In the rows, zero is written as 128.
Each row has a class, written as a number after it; each block has new classes, again numbered from 0 up.
[123 144 128 166 132 119 134 110 154 150  79 156 102  88 145 151 127 124
 140 142 117 150 123 107 120 114 154 116 129 157] | 2
[116 144 124 149 138 126 132 113 140 149  98 140 111 107 136 143 125 123
 142 155 126 130 128 112 132 111 139 121 127 161] | 2
[103 138 115 136 107 107 141 119 132 119 109 143 113 134 153 149 143 148
 124 116 151 157 125 131 128 106 152 108 122 131] | 0
[113 148 127 162 139 128 141 114 164 154  88 151  96  89 145 152 124 119
 154 159 117 135 119 112 131 111 155 120 128 170] | 3
[136 131 134 137 137 139 132 122 146 138 114 131 117  91 125 134 116 115
 143 149 114 116 124 120 127 131 137 132 144 142] | 2
[110 150 111 145 118 115 171 125 109 131 110 141 115 132 131 131 149 132
 118 121 154 142 133 110 122 113 136 114 119 132] | 1
[118 131 118 116 116 119 124 127 117 120 141 125 134 147 132 130 140 133
 122 114 145 135 120 127 132 115 125 116 124 124] | 0
[126 131 128 163 128 119 145 118 147 148  84 161 108  94 145 150 127 123
 123 143 121 135 133 114 116 113 152 122 129 148] | 2
[117 151 126 158 130 119 145 112 159 147  75 151  93  89 145 154 126 118
 146 150 116 139 124 116 122 114 153 118 128 157] | 3
[130 136 133 146 135 130 128 119 148 146  94 140 114  98 132 142 126 119
 144 144 115 127 123 119 127 119 148 130 133 153] | 3
[131 133 145 140 136 134 131 123 161 130 118 132 120 105 141 141 114 121
 148 143 110 121 121 135 132 125 145 137 127 142] | 3
[122 142 124 133 122 112 137 126 126 136 109 147 117 129 137 146 140 129
 124 126 140 144 126 115 118 115 144 116 128 132] | 0
[111 140 115 139 117 107 140 124 131 122 110 147 117 129 147 142 145 139
 126 118 128 146 125 124 123 115 145 113 133 133] | 1
[106 144 115 130 117 116 129 124 131 125 119 145 117 135 145 141 142 136
 126 124 147 145 122 120 132 109 144 111 123 135] | 1
[127 133 132 149 136 130 132 121 147 138 108 139 109 110 148 143 117 121
 140 147 121 132 127 122 130 123 142 124 130 150] | 3
[127 140 128 154 137 124 142 116 149 148  88 149 106  72 128 148 130 118
 144 148 116 136 138 105 123 116 151 125 130 160] | 2
[123 145 130 158 136 126 140 118 160 154  86 147 100  89 145 150 121 115
 153 156 111 138 126 118 128 112 156 124 138 167] | 2
[126 126 137 131 121 114 142 130 126 118 118 139 123 132 140 135 143 143
 113 110 141 147 129 127 115 117 145 125 122 114] | 0
[115 135 112 144 118 112 136 120 108 139 104 143 112 120 128 140 150 133
 116 123 148 142 134 106 118 105 130 103 127 135] | 0
[122 133 119 139 123 127 138 126 119 136 117 135 129 126 132 132 137 128
 121 120 137 139 133 111 120 120 134 121 127 120] | 0
[128 137 125 152 137 125 134 119 135 145 103 145 115 104 133 133 125 121
 133 143 118 132 133 103 124 123 134 126 127 148] | 2
[109 140 112 137 118 109 134 126 125 125 110 145 112 128 139 143 137 135
 129 122 139 147 132 120 127 113 145 106 155 134] | 1
[123 134 121 128 114 116 136 128 122 132 115 140 118 126 137 137 129 134
 122 116 140 142 129 122 119 117 135 118 130 126] | 0
[117 150 122 151 137 131 129 115 158 146  93 144 105  99 138 142 121 114
 152 160 113 116 122 116 136 116 149 124 131 159] | 2
[124 133 134 144 132 125 133 119 149 134 109 140 116 107 131 141 123 122
 142 137 121 130 123 124 129 126 145 129 126 145] | 2
[120 142 120 142 113 106 143 122 119 135 119 143 116 129 142 143 153 142
 118 117 146 150 129 118 118 112 139 111 127 128] | 1
[130 134 146 142 136 123 131 120 171 127 113 142 116 102 146 150 111 126
 143 144 106 137 119 141 129 124 153 136 141 145] | 3

A new block, with new classes numbered from 0.
[136 132 138 124 118 115 101 132 119  99 127 122 141 135 131 102 124 148
 120 129 136 106 128 137 127 112 148 153 139 150] | 0
[125 108 122 138 117 129 143 128 127 179 134  90 124 124 141 121 119 131
 131 115 141 159 124 148 115 140 142 118 120 171] | 0
[129 126 133 129 112 140 113 139 122 132 121  89 129 125 153 104 134 143
 134 136 126 123 130 132 117 124 150 126 126 134] | 0
[115 133 132 115 124 141 103 112 134 161 112 137 133 128 117 130 135 104
 130 143 126 111 121 104  89 129 115 119 135 111] | 1
[136 124 140 139 104 148 113 139 133 137 120  60 125 120 168  96 136 151
 145 140 125 124 126 139 102 120 165 110 134 132] | 0
[120 128 129 135 120 125 111 123 128 158 125 113 133 132 134 124 141 140
 143 106 173 149 116 125 101 128 180 123 129 152] | 1
[109 121 120 119 143 118 130 109 125 137 138 160 137 142 100 139 142 113
 137 109 161 127 110 108 121 120 126 111 135 140] | 1
[122 106 122 127 121 138 146 131 114 156 139  74 121 125 153 100 132 137
 142 117 136 137 124 144 127 120 130 120 130 178] | 0
[126 126 125 128 121 136 128 120 124 140 126 115 128 127 136 122 132 132
 139 129 136 127 122 126 119 131 142 121 132 127] | 0
[129 120 133 132 121 124 121 128 136 136 133 100 132 133 133 114 116 140
 129 140 130 125 122 140 112 123 147 123 131 138] | 0
[113 125 133 114 124 123 102 110 128 164 121 144 138 133 107 132 128 110
 118 124 139 119 128 115  96 127 118 128 127 144] | 1
[127 125 116 111 126 122 130 113 112 147 129 158 133 135 106 134 142 108
 136 103 163 131 115 108 123 126 112 120 132 150] | 1
